Rows, each followed by one of two labels for a hidden trait (new trait and labels in each part):
In the rows, 100 means zero.
[100 104 120 103  99  91  89 108  87  94 106 103 106  70  88 109 106 105
  98  97  76  63 100  83  95 100 112  93  88  69 100 110  95 110 106  75
 102 100 107 121  79 105  81  95  83 138 102  81  94 104 120 105]  kom
[100 117  99  99 100 105 102  99  95  96 112  83 104  85  98  95  88  97
 109  79  86  80  93  88  98  97 121 121 180 110  85 106 101  89 101  83
  92 124 100 115 113 106 110  94  99 115  90 108 119 113  96 106]  pilo
[ 97  98  85 102  99 108 113  95 109  97 100  86  95 104  99 106 101 100
 111  99 110 101 102 100 105  91  95 112 144 125  91 103 102 103  97 118
  98 109  92 108 108 102 123 103 103 105  94 110 123 102  96 110]  kom
[ 97  99 106 104  97  98  93  98  90  99 115  92 109 100 101 102 100  97
 101  80  93  92  94  83  94  95 107 119 140 111  93  91 107  96 102  95
 104 114 109 112  97 111  92  98 105 100  92  98 115 104 104  93]  pilo
[107  96  91 109 104 105  85 103  88  85  89  97 117 113 111  85  88  90
 119  83 149  93 101  74  99  98  75 115  90 102  58 107 126 102 105 107
  75 116 114 121  97  92  89 107  96  79 111 100 121 109  99  85]  pilo
[ 90  89 105 113  98  85  99 104  98  94  98  98  99 102  97 106  99 108
 105 130  99 104 103 103 113 105  95  82  87  87  95  93 112 111 112 109
 108 103 109 115  88 104  84 102 104 120 105  95 102  83 110  99]  pilo
[101  93 101  97 105  98  97  95  98  93 106  98 106 101  95  94  97 100
 103  89 118  94  99  93 107 102  92 103 120  99  85 112 102 101  99  96
  94 105 102 126  98  98 102  97 100  87 103  94 106 103  95 103]  pilo
[ 96 107 101  99 102  95 110 109 114  95  78  98  91 107  93  97  98 110
 109 130  89  85 100 104 106 110 108  93 112 109  93  97  97 105 103  99
  90 123 104  98 116 100  97 107  95  95 107 109  95 101 100 104]  pilo
[ 96 104 102 104  98  97 106 103 102  96  92  98  98 104  98  98  97 103
 108 109  96  93  99 102 104 102  98 103 108 102 100 101  98 101  97  95
  97 107 103 101 111  96 100 102 100 108  95 102 101 104 101 103]  pilo
[113  77  81 104 106  97 109  89 114 102  74  67  98 109 105  97  94  88
 132  96 167 129  81 100 101 104  73  99 157 127  88  93  85 101  99 120
  87  78  79  95 110 118 107 114 110  92  86 114 122 111 106 106]  kom
[ 97 112 100 111 103 103 101 103  99  99 109  98  93  87  96 105  93 101
  93 122 103  94  96 113 106 107  98  96  72  98 109  75  98 107  99 105
 118 100  95 105  95 105 103 101 102  95 103  99  91  88 100  99]  pilo
[110 114  93 102  90 113  97  96  97  97 103  88 100  83 100  93  81  95
 100  90  78  94  91  94 100  98 116 121 118 111  84 102  77  89  95 104
  89  94  92 105 105 107  94  90 103 115  89 109 119 106  97  95]  pilo
[ 89 115 102 109  91  97 109 106  97 104  91  91  92  90 104 112  99 104
 106 112  48 108  97 104  98 101 124 110 128  99 108  84  98  95 109 105
 107 121  98  94 107 108  90 102 102 159  82 111 106  99 113  96]  pilo
[105 101 112 102 100  94  90 104  93 105 109 102 101  90  97 106 103 105
  94 100  92  71 102  94  97  97 109  90  95  82 105 109 105 103 104  82
 103 109 109 105  88 104  93  96  91 107 105  91  91  97 106 102]  kom
[101  93 106 110  98  99 101  98  98 101 109  93 102 104 101 103 100  99
 104  91 112  93  95  97  97  88  88 106 118 103 106  97 107  96  93  91
 106 112 110 106 103 112 107  99 107 101  90 102 107  98  99 110]  pilo
[ 98  88 107  93 100 105  93  90  90  89 100  90 105 111  94  94  93 103
  97 101  97  90  97  87  99  95  88 104 122  91  84 104  97  96 106 102
  94 135 102 122  90  91 100  98 105 105 106  94 110 106 108  98]  pilo
[102 107 103 102  99  93 107 108 108  97  90  92  91 112  98 101  97 107
 108 124  96  83  97 106 102 104 108  96 106 113 101  93 104 102  98  99
  95 117 106  96 113 102 104 107  95  97 103 110 105 100  96 103]  pilo
[101  97 108 106  96  96  94 101  94 101 109  89 103 113 102 104  98 100
  98  93  90  85  94  83  93  96 103 116 126 117 101  86 110  96  97  95
 105 118 110 106 103 109  97 101 104  91  96 103 112 103 101  99]  pilo
[ 98  99 100 101  96 105  95  99  92  99  88  98  99 110 105 100  97  98
  99 101  97 108 100  96  93  99  96  99  95  96  99  94 100  98 104 110
  98 116  96  99  98  90  98 105 105 108 100 102 103 104 106  90]  pilo
[ 98 109  96 109  98 100 101 107  99 100  92 105 102  95 107 103 101  98
 109  94  93 105 101  97 100 103 103 106  95 105  93  94 107 102 103 104
  95  96 104  95 104 102  94 106  96 111  96 104 102 102 102  92]  pilo
[ 90  98  93 104 103  94 103  99 101  94  91  94 108 105 103  88  85  96
 121 101 111 118  87  99 110 111  92 110 149 110  87  96  97  89 107 102
  89 115 102 106 112 112  88 104 117 109  91 107 112 105 107  95]  kom
[107  96  96 102 102  99 100  97 106 103  98  89  99 102  98 101  99  99
 109  98 123 103  96  96 100  95  92  99 120 107  98 101 100 102 100  99
  95 100  95  98  99 109 104 103 100  99  96 103 109 100 103 108]  kom
[100  94 100 107  90  98  98  96  99  93  98  93 105  93  95  99  89 104
 109  98  78 103  99  87 105  96 107 107 118 102  78 110  87  97 104 106
  88  98 106 113  98 109  82  92 105 136 102 104 121  99 111  96]  pilo
[ 97 121  99 116 102 103 103 106  96  94 120  87 100  71  94 102  85 100
 100 112  91  74  87 102 111 105 118 113 141  99 112  79 102 100 102  97
 112 123  97 128  99 114  95  96 102 117  92 107 111  92  98 104]  pilo
[ 93 126  98  98 113 108 109 104  98  98 120  90 102  76 100  95  94  93
 103  69  98  66  89  96 100 103 121 121 184 112 106  93 112  90  98  74
 103 137  97 118 114 102 125 102  92  87  83 105 106 119  88 108]  pilo
[121 135  88 110  84 128  94  95 102  97 123  71  97  61  98  89  59  91
  98  79  65  77  77  87 100  93 140 147 162 124  76  89  65  81  90  97
  93 109  86 119 110 122 103  82 104 116  80 122 136 107  90  99]  pilo
[ 91 111 107 101  93  95 101 104  89  93 101 102 100  93 101 103 103 104
  93  98  61  73 105  93 104 102 123 106 110  93  95 105 109 105 103  97
 102 107 105 117  96  91  94  96  90 130  94  94 102  98 101  93]  kom
[111 104 101  90 112 107  97  99 105 111 114 100  99 104 102 102 107  96
  96  80 131  94 100 101  89  89  99 100 121 109 115 102 114  93  94  80
  99 124 102  88 103 101 127 103  94  65 104 105  91 110  91 116]  pilo
[ 94 100 100  98  99  97 104  98  98  92 101  97 103  98  96  95  96 101
 104  98  95  94  99  96 108 105 103 103 132  97  93 106  99 100 101 100
  99 101  98 116 102  98  99  98 101 106  94  96 106 104 100 101]  pilo
[104 100  95 106 110  96  97 105 104  91 106 110 114  88  96  91  96  95
 112  88 134  89 103  92 106 104  89 108 101 107  81 117 107 105  96  92
  86  76 110 112 103 107  97  96  96  73 106  94 110 105  97 102]  pilo
